Below is a small trained network, with its code and all its weights. Each question gives an input and a class and asks what happens when units are switched off, that is, made to give their printed mean instead of their output.

import numpy as np


def w(rows, s, z=0):
    codes = np.array(rows[::2]) - 128.0
    scale = np.full(codes.shape[1], s)
    scale[-1] = z or s
    return codes * scale


def f(y):
    return y / 2 * (1 + np.tanh(0.7978845608 * (y + 0.044715 * y**3)))


def log_softmax(a):
    a = a - a.max(-1, keepdims=True)
    return a - np.log(np.exp(a).sum(-1, keepdims=True))


def net(x, mask):
    res = np.array(x, float).reshape(1, 6) / 4 @ E
    y = f(res @ A[0][:, :-1].T + A[0][:, -1])
    res = res + np.where(mask, y, B[0][:, -1]) @ B[0][:, :-1]
    return log_softmax(res[-1] @ U[:, :-1].T + U[:, -1])


A, B = {}, {}
E = w([
[132,115,141,137,104,149,126,146,124,157,137,140],'x0',
[183,174,234,214,158,61,76,125,254,125,150,80],'x1',
[22,56,138,192,229,199,164,87,135,144,176,65],'x2',
[123,146,128,130,124,129,152,122,141,158,120,134],'x3',
[125,74,182,111,87,216,123,21,178,33,23,189],'x4',
[125,149,141,145,98,157,141,140,110,97,160,134],'x5',
],0.009)
A[0] = w([
[132,125,222,147,91,127,120,90,225,82,111,119,68],'n1',
[168,120,99,41,29,119,132,106,111,115,62,171,255],'n2',
[45,73,96,113,136,229,145,76,107,108,88,139,185],'n3',
[1,92,141,182,193,175,147,115,144,135,150,87,228],'n4',
[147,154,99,59,80,127,147,126,83,104,75,188,198],'n5',
[174,204,124,111,104,88,76,182,155,122,141,98,174],'n6',
[96,140,14,99,133,95,158,167,48,151,185,114,211],'n7',
[86,115,175,189,187,130,131,126,157,158,185,72,113],'n8',
[89,60,112,119,142,194,154,56,105,138,134,151,154],'n9',
[183,181,110,129,123,70,104,188,117,149,137,172,185],'n10',
[129,129,164,103,87,115,98,96,144,86,69,192,176],'n11',
[183,184,165,141,103,78,77,147,129,145,131,158,178],'n12',
[84,152,132,180,169,133,115,122,135,139,169,73,125],'n13',
[204,168,137,140,133,76,98,175,133,142,148,106,212],'n14',
[203,196,120,93,103,75,93,162,141,145,124,154,229],'n15',
[149,162,137,170,149,86,118,146,141,162,191,65,110],'n16',
[144,159,141,176,135,59,103,183,152,168,201,55,125],'n17',
[161,152,202,175,152,165,116,78,182,107,77,131,94],'n18',
[103,140,35,99,142,108,164,190,52,153,156,118,199],'n19',
[86,152,70,108,126,121,156,190,80,168,148,97,181],'n20',
],0.0075,0.0041)
B[0] = w([
[174,130,152,155,95,97,50,68,111,170,152,104,200],'n1',
[147,177,99,66,68,127,135,165,147,121,74,174,246],'n2',
[122,150,161,86,176,189,159,153,49,120,114,72,223],'n3',
[145,91,144,158,254,133,171,106,109,136,172,102,227],'n4',
[159,183,81,88,52,137,125,153,133,137,106,146,218],'n5',
[98,139,160,117,121,130,139,115,138,86,87,125,202],'n6',
[162,127,195,179,113,55,50,78,120,191,150,121,213],'n7',
[141,75,99,178,156,151,156,123,156,125,191,164,197],'n8',
[101,126,179,85,188,167,184,139,57,109,108,62,195],'n9',
[106,150,173,113,100,112,139,129,123,84,94,92,199],'n10',
[182,152,104,108,90,143,122,161,110,176,105,144,204],'n11',
[69,161,167,122,131,127,109,117,134,107,79,105,199],'n12',
[152,73,94,173,163,132,157,116,152,122,168,145,175],'n13',
[70,150,149,119,109,126,145,145,161,64,55,127,205],'n14',
[76,194,162,92,108,116,122,173,120,102,78,101,220],'n15',
[111,93,95,134,157,158,194,155,154,95,145,148,189],'n16',
[79,92,99,90,169,142,209,165,143,67,151,149,212],'n17',
[154,140,171,156,137,90,86,88,121,156,143,113,193],'n18',
[161,168,178,185,84,118,51,112,139,149,166,121,205],'n19',
[130,132,152,153,135,92,96,56,134,147,149,143,187],'n20',
],0.0087,0.013)
U = w([
[149,161,160,133,67,71,23,120,144,139,111,146,249],'0',
[53,141,161,79,151,148,179,157,106,87,83,102,194],'1',
[191,108,156,171,156,117,82,89,106,181,172,116,77],'2',
[112,94,45,144,150,123,188,151,176,95,160,180,15],'3',
[184,147,2,70,95,157,143,176,113,135,97,181,91],'4',
],0.0098,0.0012)

Each question gives the input, the list of numbers given to net, and the class t.
The units are the neurons (one row each of A and B). Each row of codes is followed by its name. A weight is (code - 128) times the scale printed after its matrix; where a second scale follows, it is the last column's (A, B and U).
mask holds one flag per neuron, in row order. A switched-off neuron (its flag False) gives its mean, the last column of its row in B, instead of its output. The means were averaged over made-up inputs and are rounded, as every weight is.
A unit's drop is (log p(t) with every unit on - log p(t) with that unit switched off) / (log p(t) with every unit on - log p(t) with every unit switched off).
most important unit: the unit with the biggest drop
k most important neurons: the k neurons with the biggest drops, biggest first
drop when u is switched off: that unit's drop, to one decimal
input [-6,1,4,0,-6,-5], class 3: 2 most important neurons	[n17, n16]
input [7,0,-7,2,2,1], class 4: 4 most important neurons	[n7, n2, n19, n5]
input [-7,0,-3,-5,-2,7], class 0: most important neuron	[n3]
input [7,0,-8,-8,2,0], class 4: 4 most important neurons	[n7, n2, n19, n5]
input [6,1,8,-8,-8,7], class 3: 3 most important neurons	[n17, n16, n8]
input [2,7,1,-5,8,-5], class 2: 2 most important neurons	[n2, n15]
input [8,0,7,-6,-5,-3], class 2: 2 most important neurons	[n7, n19]
input [-8,-8,0,5,7,-6], class 4: 3 most important neurons	[n5, n2, n11]
input [1,-7,-5,-1,0,5], class 0: 2 most important neurons	[n7, n19]
input [1,-2,-1,-3,-8,1], class 0: drop when n7 is switched off	0.2
input [2,1,3,8,-1,-7], class 3: drop when n9 is switched off	0.0
input [-7,6,1,8,0,0], class 3: drop when n16 is switched off	0.1
input [5,3,1,8,7,-6], class 2: drop when n15 is switched off	0.1
input [5,-1,0,1,7,-8], class 4: most important unit	n11
